data =
[[132 134 141 126 128 124 130 123 132 128 119 132 126]
 [132 135 141 126 128 123 130 121 132 128 120 133 126]
 [125 124 123 131 128 130 126 131 125 126 135 124 126]
 [126 125 124 130 128 129 126 131 126 127 134 125 127]
 [131 137 140 122 130 116 130 114 132 127 128 137 127]
 [132 124 138 139 122 142 130 146 128 130 106 119 123]
 [132 133 142 128 127 126 130 125 131 128 117 130 125]
 [133 132 144 131 126 128 130 129 131 128 115 128 123]
 [133 130 146 135 124 133 130 135 130 128 110 124 121]
 [125 126 125 129 129 126 126 127 125 126 138 126 126]
 [126 123 124 132 127 132 126 134 125 127 132 123 126]
 [132 135 141 125 128 122 130 120 132 127 121 133 126]
 [131 137 140 122 130 117 130 114 132 127 127 136 127]]
Rows and columns are counted from 1.
(1, 1)	132
(11, 13)	126
(11, 1)	126
(2, 2)	135
(3, 5)	128
(11, 12)	123
(1, 8)	123
(10, 9)	125
(4, 2)	125
(12, 11)	121
(1, 5)	128
(4, 3)	124
(2, 6)	123
(9, 3)	146
(6, 5)	122
(11, 6)	132
(6, 13)	123
(2, 3)	141
(3, 1)	125
(6, 2)	124
(9, 11)	110
(12, 2)	135
(7, 9)	131
(5, 12)	137
(2, 8)	121
(13, 4)	122
(6, 11)	106
(9, 10)	128
(8, 8)	129
(10, 4)	129
(3, 10)	126
(13, 3)	140
(9, 7)	130
(13, 11)	127
(5, 5)	130

m =
[[ 99 127 145 125 144 105 131 116 129 125 139]
 [ 99 131 145 125 144 108 131 116 131 125 139]]
Rows and columns are counted from 1.
(1, 1) = 99
(1, 7) = 131
(1, 4) = 125
(2, 9) = 131
(2, 6) = 108
(1, 11) = 139
(2, 11) = 139

B =
array([[123, 123, 121, 134, 145, 125, 140, 118, 130, 115, 132, 125, 127],
       [129, 137, 114, 122, 132, 111, 136, 131, 143, 130, 120, 107, 130],
       [134, 114, 138, 132, 117, 146, 113, 124, 125, 129, 123, 141, 131],
       [139, 127, 119, 134, 136, 112, 119, 121, 144, 125, 124, 125, 129],
       [131, 116, 129, 126, 115, 147, 131, 123, 126, 114, 124, 119, 132],
       [130, 124, 124, 117, 152, 125, 126, 135, 137, 133, 111, 118, 127],
       [139, 121, 126, 128, 129, 134, 119, 126, 131, 121, 119, 123, 127],
       [119, 126, 139, 114, 133, 129, 129, 136, 133, 144, 128, 132, 138],
       [121, 134, 126, 129, 126, 128, 132, 135, 124, 143, 119, 129, 122],
       [136, 117, 130, 124, 136, 140, 121, 127, 127, 119, 120, 125, 127],
       [123, 137, 121, 132, 115, 119, 139, 126, 132, 130, 133, 122, 130],
       [130, 125, 130, 135, 127, 134, 122, 126, 121, 127, 126, 136, 122],
       [117, 124, 132, 114, 135, 141, 139, 137, 124, 133, 119, 120, 131],
       [133, 132, 137, 126, 105, 133, 116, 134, 124, 136, 131, 135, 130]])
Indices start at 1.
(1, 1)	123
(14, 10)	136
(7, 3)	126
(11, 5)	115
(6, 11)	111
(1, 4)	134
(14, 5)	105
(8, 3)	139
(12, 11)	126
(4, 5)	136
(5, 3)	129
(4, 6)	112
(10, 3)	130
(4, 12)	125
(7, 5)	129
(5, 6)	147
(10, 8)	127
(4, 8)	121
(2, 9)	143
(1, 8)	118
(11, 3)	121
(13, 13)	131
(8, 2)	126
(7, 2)	121
(13, 7)	139
(11, 11)	133
(13, 10)	133
(12, 7)	122
(6, 6)	125
(10, 7)	121
(8, 11)	128
(3, 8)	124
(8, 13)	138
(14, 8)	134

x =
[[120 119 129 129 123 114 125 128 129 130 128 131 130 132 132]
 [123 154 122 116 123 119 129 122 129 122 128 117 123 117 124]
 [127 124 129 130 127 127 125 124 129 129 128 129 129 123 129]
 [120 126 128 127 122 117 122 119 130 129 129 128 128 118 131]
 [125 125 128 129 125 124 124 122 129 129 128 129 128 121 130]
 [137 125 130 133 134 144 126 123 127 129 128 130 129 120 127]
 [120 125 128 128 122 116 123 121 130 129 129 128 128 120 131]
 [122 124 128 128 124 119 124 123 129 129 128 129 128 122 130]
 [133 121 130 132 132 136 130 134 127 130 128 132 130 136 128]
 [121 123 128 128 123 117 125 126 129 129 128 129 129 128 131]]
Indices start at 1.
row 1 col 1 -> 120
row 1 col 5 -> 123
row 6 col 15 -> 127
row 5 col 14 -> 121
row 5 col 6 -> 124
row 4 col 12 -> 128
row 7 col 15 -> 131
row 6 col 2 -> 125
row 4 col 15 -> 131
row 5 col 12 -> 129
row 1 col 4 -> 129
row 1 col 15 -> 132
row 3 col 9 -> 129
row 7 col 13 -> 128
row 6 col 4 -> 133
row 4 col 14 -> 118
row 3 col 2 -> 124
row 1 col 2 -> 119
row 6 col 9 -> 127
row 7 col 14 -> 120
row 3 col 4 -> 130
row 7 col 6 -> 116
row 4 col 9 -> 130
row 7 col 7 -> 123
row 6 col 6 -> 144
row 2 col 8 -> 122
row 4 col 7 -> 122
row 10 col 6 -> 117
row 8 col 4 -> 128
row 10 col 9 -> 129
row 3 col 7 -> 125
row 1 col 10 -> 130
row 7 col 5 -> 122
row 3 col 6 -> 127
row 5 col 7 -> 124
row 5 col 15 -> 130

W =
[[137 112 125 144 122 118]
 [138 133 121 117 119 124]
 [126 101 126 128 128 125]
 [124 147 135 129 115 124]
 [116 116 134 152 119 123]
 [129 138 135 120 128 118]
 [106 118 140 136 130 141]
 [113 145 123 135 138 131]
 [128 119 129 124 122 115]
 [137 134 120 127 127 134]
 [143 117 127 145 130 124]
 [119 132 123 117 121 129]
 [126 130 117 113 121 118]
 [130 131 135 120 127 119]
 [121 117 130 116 125 137]]
Indices start at 1.
(1, 1) -> 137
(9, 1) -> 128
(1, 2) -> 112
(4, 4) -> 129
(6, 3) -> 135
(13, 3) -> 117
(1, 5) -> 122
(15, 6) -> 137
(4, 6) -> 124
(6, 1) -> 129
(11, 5) -> 130
(5, 5) -> 119
(9, 6) -> 115
(2, 4) -> 117
(10, 5) -> 127
(14, 2) -> 131
(2, 5) -> 119
(1, 6) -> 118
(7, 4) -> 136
(12, 1) -> 119
(11, 2) -> 117
(4, 2) -> 147
(13, 1) -> 126
(2, 3) -> 121
(14, 5) -> 127
(10, 1) -> 137
(14, 6) -> 119
(14, 4) -> 120
(3, 2) -> 101
(15, 2) -> 117
(6, 6) -> 118
(11, 4) -> 145
(5, 4) -> 152

M =
[[139 123 140 135 140]
 [119 110 117 113 115]
 [132 132 130 121 134]
 [135 110 144 143 133]
 [110 132 123 133 111]
 [106 134 111 106 106]
 [135 122 130 114 134]
 [106 115 109 110 103]]
Indices start at 1.
(1, 1): 139
(2, 4): 113
(3, 1): 132
(5, 3): 123
(4, 2): 110
(1, 5): 140
(5, 2): 132
(4, 3): 144
(7, 5): 134
(8, 2): 115
(6, 1): 106
(3, 3): 130
(8, 1): 106
(4, 4): 143
(6, 3): 111

arr =
114,110,112,105,123,114,133,110,130,108,116,116
117,114,123,121,131,135,106,122,117,112,109,108
112,111,114,125,139,134,136,113,120,121,112,126
147,145,146,118,104,111,107,145,142,125,145,119
120,120,122,122,129,125,120,122,120,117,119,116
112,113,115,123,134,128,126,114,113,117,113,118
Rows and columns are counted from 1.
row 1 col 1 -> 114
row 6 col 5 -> 134
row 3 col 5 -> 139
row 6 col 4 -> 123
row 2 col 4 -> 121
row 4 col 12 -> 119
row 4 col 9 -> 142
row 3 col 8 -> 113
row 5 col 7 -> 120
row 4 col 10 -> 125
row 5 col 10 -> 117
row 5 col 3 -> 122
row 3 col 7 -> 136
row 2 col 6 -> 135
row 4 col 2 -> 145
row 6 col 7 -> 126
row 5 col 8 -> 122
row 6 col 3 -> 115
row 3 col 10 -> 121
row 6 col 8 -> 114
row 6 col 9 -> 113
